In the rows, 128 means zero.
Each row of numbers stands for one element and depends on some of the facts below. Use the named rows to name the rest.

How the elements are related:
δ: comes just before; ζ: is directly part of; θ: belongs to class
K53 | δ K248 | ζ K473 | θ i
K365 | ζ K978
K945 | δ K516 | ζ K256 | θ d
K10 | δ K470 | ζ K794 | θ i
K567 | δ K349 | ζ K402
K600 | δ K940 | ζ K578 | θ f
K222 | δ K532 | ζ K701 | θ k
K742 | δ K414 | ζ K588
K115 | δ K24 | ζ K913 | θ d
K344 | ζ K612 | θ a
K590 | δ K944 | ζ K978
K316 | δ K448 | ζ K408 | θ e
K516 | δ K299 | ζ K256 | θ g
K628 | δ K665 | ζ K349 | θ n
K531 | δ K478 | ζ K743 | θ i
K28 | δ K960 | ζ K604
K470 | δ K627 | ζ K794 | θ c
K37 | ζ K831
K772 | δ K125 | ζ K171 | θ c
K445 | δ K473 | ζ K831 | θ n
K276 | δ K400 | ζ K792 | θ d
K544 | ζ K473 | θ g
K588 | ζ K721
K525 | δ K973 | ζ K703 | θ k
K349 | δ K657 | ζ K402
K422 | δ K578 | ζ K604 | θ f
K299 | ζ K256 | θ i
K579 | δ K929 | ζ K604 | θ d
K155 | ζ K743 | θ m
K306 | δ K588 | ζ K721 | θ g
K295 | δ K229 | ζ K912 | θ k
K129 | δ K771 | ζ K743 | θ j
K146 | δ K280 | ζ K578
K940 | δ K463 | ζ K578 | θ j
K565 | δ K77 | ζ K792
K564 | δ K829 | ζ K513 | θ l
K334 | ζ K794 | θ b
K953 | ζ K171 | θ f
K665 | δ K392 | ζ K349 | θ c
K627 | δ K334 | ζ K794 | θ j
K823 | δ K703 | ζ K913 | θ h
K384 | δ K701 | ζ K513 | θ d
K103 | ζ K912
K362 | δ K160 | ζ K565 | θ l
K58 | δ K630 | ζ K473 | θ c
K72 | δ K10 | ζ K794 | θ a
K81 | ζ K408 | θ h
K354 | δ K469 | ζ K408 | θ c
K280 | δ K600 | ζ K578 | θ k
K749 | ζ K588
K226 | δ K157 | ζ K349
K973 | ζ K703 | θ e
K936 | δ K619 | ζ K743 | θ k
K444 | δ K871 | ζ K565 | θ j
K639 | ζ K349 | θ k
K342 | δ K546 | ζ K912 | θ g
K469 | δ K81 | ζ K408 | θ a
K566 | ζ K365
K779 | δ K794 | ζ K831 | θ k
K694 | δ K342 | ζ K912 | θ l
K912 | δ K408 | ζ K513
K408 | δ K256 | ζ K513
K91 | δ K171 | ζ K978
K157 | δ K894 | ζ K349 | θ d
K871 | δ K326 | ζ K565 | θ f
K160 | δ K444 | ζ K565 | θ e
K486 | δ K58 | ζ K473
K448 | δ K354 | ζ K408 | θ d
K532 | ζ K701
K419 | δ K254 | ζ K447
K177 | δ K185 | ζ K792 | θ b
K732 | δ K222 | ζ K701 | θ c
K92 | δ K564 | ζ K513 | θ a
K528 | δ K486 | ζ K473
K713 | δ K129 | ζ K743
K273 | δ K319 | ζ K447 | θ i
K319 | δ K419 | ζ K447 | θ c
K829 | ζ K513 | θ h
K743 | δ K422 | ζ K604
K229 | δ K123 | ζ K912
K720 | δ K823 | ζ K913 | θ b
K703 | δ K288 | ζ K913
K929 | δ K383 | ζ K604 | θ c
K478 | δ K713 | ζ K743
K414 | δ K749 | ζ K588 | θ j
K123 | δ K694 | ζ K912 | θ b
K923 | δ K175 | ζ K171
K859 | ζ K402 | θ i
K3 | δ K567 | ζ K402
K488 | δ K177 | ζ K792 | θ i
K473 | δ K37 | ζ K831
K322 | δ K226 | ζ K349
K24 | ζ K913
K504 | δ K445 | ζ K831 | θ d
K657 | δ K859 | ζ K402 | θ a
K288 | δ K540 | ζ K913 | θ a
K930 | δ K362 | ζ K565 | θ g
K256 | δ K92 | ζ K513
K383 | ζ K604
K889 | δ K146 | ζ K578 | θ b
K128 | ζ K185 | θ c
K40 | δ K318 | ζ K447 | θ j
K960 | δ K579 | ζ K604
K630 | δ K615 | ζ K473 | θ e
K794 | δ K504 | ζ K831
K894 | δ K639 | ζ K349 | θ j
K854 | δ K488 | ζ K792 | θ e
K463 | δ K492 | ζ K578 | θ g
K948 | ζ K565 | θ d
K329 | δ K447 | ζ K537 | θ n
K305 | ζ K537 | θ l
K171 | δ K590 | ζ K978
K771 | δ K936 | ζ K743 | θ l
K515 | δ K953 | ζ K171 | θ d
K447 | δ K305 | ζ K537
K944 | δ K365 | ζ K978 | θ d
K883 | δ K889 | ζ K578
K248 | δ K544 | ζ K473 | θ b
K254 | δ K618 | ζ K447 | θ f
K540 | δ K115 | ζ K913 | θ m
K185 | ζ K792
K2 | ζ K747 | θ e
K578 | δ K28 | ζ K604
K125 | δ K923 | ζ K171 | θ i
K546 | δ K591 | ζ K912 | θ j
K326 | δ K948 | ζ K565 | θ k
K652 | δ K525 | ζ K703 | θ b
K392 | δ K322 | ζ K349 | θ b
K701 | δ K912 | ζ K513
K77 | δ K854 | ζ K792 | θ j
K618 | ζ K447 | θ g
K615 | δ K53 | ζ K473
K492 | ζ K578 | θ l
K619 | δ K155 | ζ K743 | θ d
K175 | δ K515 | ζ K171 | θ j
K318 | δ K273 | ζ K447 | θ a
K270 | δ K72 | ζ K794 | θ d
K591 | δ K103 | ζ K912 | θ n
K400 | δ K565 | ζ K792 | θ c

Some rows with their names:
[105 152  83 169 148 127 117 183 149 155 156  56 105 133 168 157  88 102
 112  91 128 143 158 163 120 160 118 163  94 125 128 167 121  91 196 137]: K37
[ 97 186 102 166 125 130 174 160 169 104 133  48 113 161 207 137 103 113
 122  91 157 117 175 132 130 130  80 166  83 127 109 199 115  81 192 137]: K749
[ 86 176 133 177 132 134 151 159 162  95 146  55 104 151 208 142 102 117
 136 103 134 146 169 126 138 133  87 168 100 127 117 174 122  81 190 146]: K588
[146 124  80 158 177 117 115 168  89 147 127  70 117 116 115 133 123  71
  69  97 149 147 144 128 111 119 117 127  98  89  98 133 144 137 172 136]: K270
[130 138  86 160 159 119 119 170 116 140 137  70 112 127 134 136 110  90
  94  97 141 140 151 144 118 129 118 146  94 107 114 147 136 119 185 141]: K504
[123 138  87 162 156 119 117 174 129 146 142  64 110 128 144 141 101  94
 102  99 138 141 153 149 119 139 122 148  95 111 118 153 132 110 188 139]: K445
[102 178 124 169 135 136 122 186 142 103 164  67  92 148 180 158 119 125
 139 119 112 156 137 161 126 143 132 181  99 130 156 147 118  94 227 161]: K185
[137 186  90 152 136 120 128 184 112 101 146  79  98 150 139 141 149 115
 123 125 133 126 128 161 112 124 128 165  75 107 140 146 125 121 230 161]: K128
[117 179  89 156 130 124 129 182 143 114 152  68  96 148 162 151 122 117
 126 112 130 131 136 170 118 133 134 173  81 124 147 159 117  98 227 156]: K177
[152 161  92 146 142 111 128 161 108  95 131  89 103 145 121 127 151 102
 107 122 142 127 124 149 115 105 132 150  80 100 130 135 132 132 217 160]: K400
[135 129  77 160 175 122 112 179 103 158 137  64 115 119 128 143 108  76
  75  94 143 149 147 139 112 135 115 135  99  97 102 141 138 126 176 133]: K58
[133 132  79 165 172 126 113 183 108 162 143  60 114 120 137 143 103  82
  81  92 139 146 153 140 112 142 117 138  98 102 106 144 134 118 180 133]: K630
[140 126  85 104 145  61  89 176 138  53 126  65  93 142  95 126 111 107
 126  99 144 109 147 118 120 129 123 134  93 113 113 142 152 104 186 137]: K125
[130 130  81 159 169 125 115 181 108 156 140  63 112 122 136 144 105  79
  82  93 141 146 149 140 109 139 118 138  98 103 106 145 135 120 178 132]: K10
[121 131  83 146 131 109 103 124 136 125 121  84 110 159 141  83 141 108
 112 134 123 128 138 145  86 109 128 127 120 110 147 174 145 135 170 148]: K448
[117 179  95 170 134 103 140 160 198 142 161  86 113 128 137 164  75  89
 137 114  86 125 169 168 137 117 115 162  70 125 158 179 161  63 197 164]: K155
[139  98 122 175 116 147 103 154 152 129 139  87 113 154 132 143  98 128
 129 113 165 122 145 177 131 115 111 170  52 157 137 170 131  97 219 111]: K157
[149 103 150 166 142 128 107 134 108  89 128  97 111 137 112 120 135 108
 113 129 151 143 132 129 137  90 109 148  89 116 118 127 151 128 190 137]: K3
[147 112 114 160 134 123 116 145 127 113 128  87 113 147 117 127 123 110
 117 115 159 123 142 152 126 100 114 152  70 123 125 152 141 121 201 132]: K567
[104 142 122 168 124  94 108 130 121  99 113  93 109 122 142 129 143 107
 117 112 153 161 146 164 165 130 132 161 105  84 122 125 143 105 180 161]: K703
[114 140  77 167 163 132 113 191 132 168 152  53 109 124 156 159  89  89
  91  87 132 149 157 151 114 156 118 153 100 116 115 155 126 100 187 133]: K627

Rows to name:
No name comes twice in this set of rows, the named rows included.
[165 181  84 138 149 114 133 178  86  86 130  92  98 149 113 134 174 104
 101 134 142 124 109 152 102  94 138 153  73  95 138 125 125 144 233 166]	K930
[154 159  90 142 145 109 129 158 101  91 124  91 104 142 114 123 156  98
 102 126 144 126 124 148 113  95 129 144  83  95 129 134 134 138 210 162]	K276
[138 169 122 154 147 125 123 173 101  82 143  86  98 142 140 140 155 109
 119 134 123 150 121 142 119 110 129 161  94 107 142 119 128 127 222 168]	K565
[116 166  95 165 134 108 134 159 173 134 152  83 109 133 142 149  87  96
 130 111 106 127 160 163 130 121 119 161  77 123 147 173 148  80 198 159]	K929
[146 148 134 163 158 100 130 133 127  93 133 106 115 117 100 130 123  79
 112 134 101 145 146 124 141  77 109 138  94  96 134 127 177 114 176 169]	K743
[123 140  88 124 134  77  93 177 145  72 138  64  91 143 114 129 104 115
 137 102 139 115 153 130 123 145 118 150  91 118 117 154 148  99 194 136]	K566
[100 148  87 156 125 118 108 149 164 134 138  71 107 156 169 119 111 120
 131 117 119 131 149 166 102 138 128 153 110 128 156 187 130 101 189 149]	K564
[147 187  85 144 142 120 134 188 102  93 140  84  95 152 134 146 161 111
 111 130 133 125 116 159 105 108 140 164  71 106 144 136 119 128 239 168]	K160
[125 138  90 131 140  87 106 171 147  86 136  66  97 141 125 134 106 108
 127  99 141 121 149 141 123 132 122 147  94 116 121 155 140 102 194 142]	K590
[127 122 112 169 123 131 112 156 153 124 144  78 108 148 143 140 103 122
 128 109 149 125 148 167 129 125 115 165  70 140 135 169 130  98 210 128]	K657
[131 132  86 108 138  69  89 181 149  57 132  62  89 144 106 132 104 108
 131  97 143 110 150 120 121 142 122 142  97 121 117 148 148  94 194 135]	K923
[115 132 111 169 117 135 114 165 165 133 152  73 107 149 155 149  90 129
 133 104 145 127 152 173 131 134 116 173  70 146 141 175 126  84 211 128]	K859
[132 153 133 166 153 103 130 139 141 103 142  99 111 121 118 138 112  86
 122 130  95 149 147 132 138  92 110 146  93 106 139 134 174 101 182 169]	K578

The same elements again, as new rows of numbers:
Some elements and their rows:
[101 136 123 102 116 140 143 119 143 117 110 127 125 133 142 127 130  96
 132 131 124 117 131 125 142  96 129 131 138 125 124 107 102 116 129 132
 132 125 132 121 119 127 129 118 115 108 117 129 140 132]: K940
[120 134 109 134 121 126 131 126 123 131 124 111 134 167 138 100 141 193
 133 127 121 123 156  92 159 128 146 155 127 133 121 117 101 105 130 160
 138 120 130 133 122 145 114 134 127 124 134 131 137 135]: K618
[105 139 143 135 102 140 122 131 111 110 105 104 123 114 116 134 133  68
 119 126 114 122 129 166 121 125 113 138 133 125 143 120  74 155 129 140
 102 114 128 112 112 128 179 110 120 122 132 127 126 124]: K604
[129 137 126 102 141 146 126 125 131 143 131 130 127 139 155 120 125 133
 129 127 129 129 142 110 132 134 138 132 127 126 128 132 142 124 128 115
 150 132 128 135 124 131 115 126 129 123 128 122 139 136]: K627
[128 124 124 121 129 122 124 131 102 135 129 133 132 140 126 151 125 138
 123 127 128 130  98 148 135 130 130 121 124 127 138 140 114 132 131 107
 116 125 123 104 148 124 127 126 140 128 116 136 124 139]: K478
[134 133 144 145 125 152 105 126 124 103 121 110 128 100 101 124 133 121
 120 128 106 129 134 158  94 140 120 118 132 120 129 117  98 164 127 161
 115 127 134 138 115 130 146 125 116 134 146 128 126  98]: K408
[129 121 124 120 129 124 128 133 103 133 130 132 130 135 125 152 122 129
 122 127 133 134  99 157 135 131 126 118 122 126 140 147 115 139 131 100
 117 126 121 102 154 122 128 128 143 128 116 137 123 140]: K531
[128 125 123 128 130 126 135 127 125 124 130 135 131 132 134 131 126 136
 131 126 129 128 132 121 132 127 132 128 126 131 127 126 136 120 127 116
 136 128 128 131 133 127 120 128 136 131 128 129 126 132]: K344
[110 131 124 130 130 102 135 127  92 155 132 143 119 133 100 128 131 139
 129 134 129 121 119 105 132 115 147 126 125 137 123 126 135 100 127 119
 139 129 128 136 130 133 131 128 117 131 122 131 125 130]: K871
[131 124 117 130 127 119 136 130 131 129 128 124 130 141 132 117 131 152
 130 130 139 132 141 121 144 129 126 135 121 127 126 139 124 126 128 134
 132 129 128 130 140 136 121 138 140 128 131 133 130 135]: K305
[125 135 143 155 110 132 117 132 124 119 117 106 123 111 113 119 133  96
 122 125 120 129 144 144 114 139 117 140 129 127 137 126 108 147 126 148
 111 119 129 131 109 132 167 116 124 132 143 122 121 119]: K747
[119 119 126 127 137  89 141 132 102 152 135 150 117 116  90 138 126 111
 126 137 150 129 117 127 128 117 131 116 117 130 126 148 150 121 125 100
 130 137 124 136 149 129 134 135 136 132 124 135 119 132]: K930
[102 136 144 153 115  87 121 137  74 158 123 123 107 101  59 122 138  84
 119 137 133 124 130 135 112 129 131 130 121 134 133 139 117 132 124 132
 111 127 128 141 118 136 188 121 109 133 139 128 113 117]: K565
[153 116 127 145 136 112 129 130 163 130 126 147 130 118 123 124 117 115
 131 134 148 145 135 131 130 128 115 121 138 124 127 144 157 135 126 102
 125 125 127 117 145 118 128 128 144 137 128 132 110 141]: K720
[132 136 126 102 142 146 128 127 131 143 131 130 125 136 153 124 124 124
 131 127 134 131 140 114 131 135 134 130 125 125 130 137 145 130 128 110
 147 135 128 135 129 130 120 126 134 124 127 122 136 135]: K470
[135 124 125 122 140 142 123 121 129 112 132 138 134 122 123 137 125 160
 130 130 119 127 120 133 115 126 134 112 129 124 122 117 129 132 128 129
 139 135 131 134 137 127 108 137 128 132 128 133 131 112]: K694
[150 121 124 148 132 115 127 129 162 132 124 145 132 124 127 122 119 134
 133 133 139 141 133 116 131 126 124 131 145 127 124 131 154 127 126 110
 123 121 128 117 135 119 129 122 135 139 128 130 113 142]: K973
[125 131 110 132 122 121 132 128 127 131 124 113 132 162 139 102 139 187
 132 126 126 127 158  99 157 131 140 153 124 131 122 125 105 113 131 155
 139 122 129 134 127 144 117 139 132 126 131 132 134 135]: K254
[132 127 125 120 141 148 124 120 125 115 133 135 136 126 123 136 126 167
 129 129 114 127 116 127 117 124 140 115 132 124 121 111 124 126 129 134
 139 132 132 135 133 128 102 135 123 130 128 132 132 113]: K342
[133 134 126 103 146 139 130 126 132 141 133 132 125 132 151 125 123 113
 129 129 139 133 144 121 130 135 130 128 124 123 130 144 150 135 126 108
 145 136 126 134 133 128 120 129 138 125 127 123 135 139]: K10
[135 113 131 146 121 102 126 132 146 125 142 138 127 122 145 143 121 125
 135 118 153 127  96 143 137 131 112 116 121 136 127 147 139 126 114 121
 131 129 125 129 143 122 105 136 136 118 126 125 122 125]: K772

Which element is each row?
No name comes twice in this set of rows, the named rows included.
[125 135 132 161 109 124 121 136 124 118 114  93 125 129 113  98 142 127
 121 126 123 131 172 136 132 144 118 152 123 128 137 133  90 147 128 165
 114 118 130 136 114 145 169 127 130 131 150 126 126 122]	K537
[137 130 146 142 130 155 103 126 121  98 124 111 130  96  97 127 130 118
 119 130 109 132 125 165  87 141 118 111 131 117 130 117  99 170 127 154
 116 132 134 140 121 130 142 131 119 136 146 129 125  91]	K912
[155 129 143 184 114 120 105 135 172 129 107 120 126 102 104 103 123  92
 126 133 130 148 150 135 110 140 108 144 159 127 131 130 132 157 126 135
  99 108 131 114 109 121 176 107 122 144 143 124  97 137]	K703
[145 125 123 144 129 121 124 127 157 133 123 141 130 129 128 121 122 139
 132 131 133 137 135 114 132 126 128 133 144 130 124 127 148 122 128 113
 127 120 129 119 131 120 128 121 131 136 127 130 114 142]	K288
[127 129 110 135 124 122 134 128 126 132 126 115 131 158 137 105 138 180
 131 128 131 128 155 104 156 128 135 149 122 130 122 130 110 115 130 149
 136 125 128 133 133 142 117 138 135 126 131 133 133 136]	K419
[149 130 142 183 113 125 108 133 160 122 109 121 127 107 107 106 125  95
 127 129 123 143 156 130 112 142 113 144 154 127 134 123 128 149 125 132
 108 107 131 117 108 123 174 106 124 143 145 122 101 133]	K913
[126 155 146 108 133 167 107 130 127 143 123  99 120 124 150 101 129  76
 122 124 124 133 171 126 110 153 127 144 129 121 136 139 126 161 127 135
 135 130 129 143  97 135 163 109 118 121 142 110 138 127]	K473
[100 147 142 153 106 124 108 129  84 152 116 108 117 125  88 111 144 121
 122 130 105 118 131 111 117 130 144 149 135 140 128 107  97 119 128 161
 115 118 132 137  91 138 171 111  91 128 138 122 122 114]	K185
[130 131 125 163 109 109 123 139 132 116 114  83 126 134 107  83 146 138
 121 129 137 138 186 139 146 149 106 159 117 123 134 151  77 159 129 175
 110 123 128 137 125 153 167 138 142 128 151 131 126 126]	K447
[122 123 126 129 135  98 139 130 108 146 134 145 120 121 102 135 127 121
 127 136 144 128 121 126 131 121 131 120 120 129 126 144 146 120 127 107
 133 133 126 134 143 129 131 133 131 131 123 132 123 132]	K400

Now the same elements, written a new way:
Named rows:
[ 98  91 124 148 109 123 139 126  96 116 112 119 119 114 102 168 179 146
 144 140 134 133 140 102 121 119 136 186]: K72
[103 100 130 166 123 135 134 135 104 117 114 112 117 117 103 169 163 149
 159 111 131 131 145 105 126 111 144 187]: K270
[116  95  82 130 133 116 128 145 106  98 174 126 126 116 133 136 143 128
 118 153 139 108 137  83 150 128 134 158]: K222
[115 120 117 168 137 109 139 139 111 135 147 129 119 118 112 137 135 135
 136 114 123 103 147 106 135 124 147 145]: K720
[166 139  89  87 109 146 147 119  67 127  90 136 107 101 104  92 133  48
 133 115 139 104 161 151 133 107  90 123]: K639
[125 131 157 147 125  82 150 133 121 160 179 124 111  86  83 138 144 139
 139  89 145 106 144  49 144 134 135 121]: K772
[122 122 152 128 115  66 153 125 113 159 177 132 109  86  83 136 160 136
 124 115 145 110 140  46 137 144 127 120]: K125
[145 188 197 107  75  24 133 133 205 195 180 117 128  88  57 142 149 137
 138 125 186 131 123  20 143 195 139  89]: K171
[124 127 146 150 129  92 144 135 118 150 169 124 114  94  90 136 139 137
 139  96 139 107 143  62 142 134 138 130]: K91
[168  90  76  74 141 172 146 137 123  97 167 139 110 151 139 129 147 113
 116 135 148 104 147  96 152 132  84 139]: K829
[141  55 123 114 125 156 132 132  95 157 117 170 139 155 102  85 135 140
 107 126 130  81 135 106 102 136 129 131]: K488
[115  90  69 123 138 124 129 151 110  86 185 127 124 114 141 136 142 130
 115 157 144 104 135  71 158 125 132 164]: K229
[123 121  92 129 121 115 125 139  77 125 111 129 113  90  82  92 138  94
 122 131 150  92 149 139 136 135 105 149]: K657
[123  83  65 112 150 144 124 158 112  89 177 128 114 123 114 120 148 135
 108 148 164  90 139  90 161 144 100 164]: K694
[101  81 120 141 100 131 122 129  93 116  97 119 105 116  95 176 184 168
 144 125 149 127 134 117 119 120 109 183]: K58
[129 113 137 128 123 107 143 132 115 147 153 137 110 109  92 129 153 135
 123 115 147 104 144  83 132 144 110 129]: K566
[130 161 112 145  90  80  93 148 185 149 114 133 130 150 114 138 131 144
 123 162 157 109 127 144 127 177 135 127]: K703
[143 100 158 130 115 160 157 140  86 107 141 146  89 135 142 104 138 131
 117 133  91 111 156 132 123 184  59 127]: K463
[120 104  88 149 145 131 126 155 115  99 174 120 125 115 132 136 128 131
 132 127 137 105 141  81 159 120 141 158]: K945
[110  94 143 170 113 100 142 147  78 108 166 124 107 113 142 119 141 129
 130 143  84 122 130 123 132 169 106 149]: K422
[117  88 140 161 123 121 135 154  81 110 157 126  96 121 115 103 151 135
 119 132 104 106 131 142 132 192  71 147]: K129

Rows to name:
No name comes twice in this set of rows, the named rows included.
[141 120  76 100 125 163  83 172 208  89 159 133 142 149 146 121 118 115
 106 188 199 125 119 112 169 180 115 152]	K256
[136  74 118 137 127 123 129 137 101 135 128 155 129 142 101 108 135 138
 112 127 127  88 127 110 112 132 137 141]	K128
[117 141  87 138 104  93 127 129  56 119 106 127 121  65 107 100 124  66
 134 139 132 104 148 132 139 102 139 148]	K665
[159 166 132 108  96 140 120 136 194 140  95 147 130 169 118 121 124 125
 120 166 152 116 155 139 117 188 115 123]	K24
[121 149  93 158 115 112 123 140  65 121 108 119 120  67 107 101 111  70
 148 110 133 101 151 132 145  93 145 149]	K628
[151 178 177 108  84  68 122 140 205 184 154 124 126 115  71 130 141 135
 136 128 187 125 128  61 139 195 121  98]	K978
[115 128  96 143 108  95 131 134  72 122 123 126 122  84 111 112 132  87
 131 141 129 107 147 121 136 114 138 150]	K567
[100  94 132 166 118 144 133 131 103 114 106 106 116 113  99 177 171 153
 162 111 134 135 144 102 125 107 144 193]	K528
[139 214  65 121  49  84  70 153  96 123  38 114 133  50 101  68  81  17
 149 155 174 107 133 197 148 117 132 131]	K349
[126 112 137 123 128  94 142 134 115 152 158 132 106 100  64 117 162 138
 119 116 161  94 144  78 135 163  97 129]	K944
[143  40 129 133 138 138 127 132  99 146 117 185 137 150  88  86 133 135
  92 127 139  80 111 114  99 129 139 138]	K871
[123  86  74 118 145 140 123 155 113  97 167 128 115 123 107 118 147 134
 110 145 160  90 140  98 154 148 101 160]	K469
[107  78 133 112 106 185 140 118 101 138  89 127 114 128 101 153 186 151
 143 127 153 133 164 116 117 133  95 177]	K53
[128 155 120 147  90  85 104 148 178 136 120 127 147 143 119 134 130 123
 136 175 142 126 124 128 129 173 156 146]	K588
[128  91 137 106 107 186 153 114 107 112  80 134  99 137 100 159 180 151
 140 126 145 129 169 110 109 127  90 174]	K248

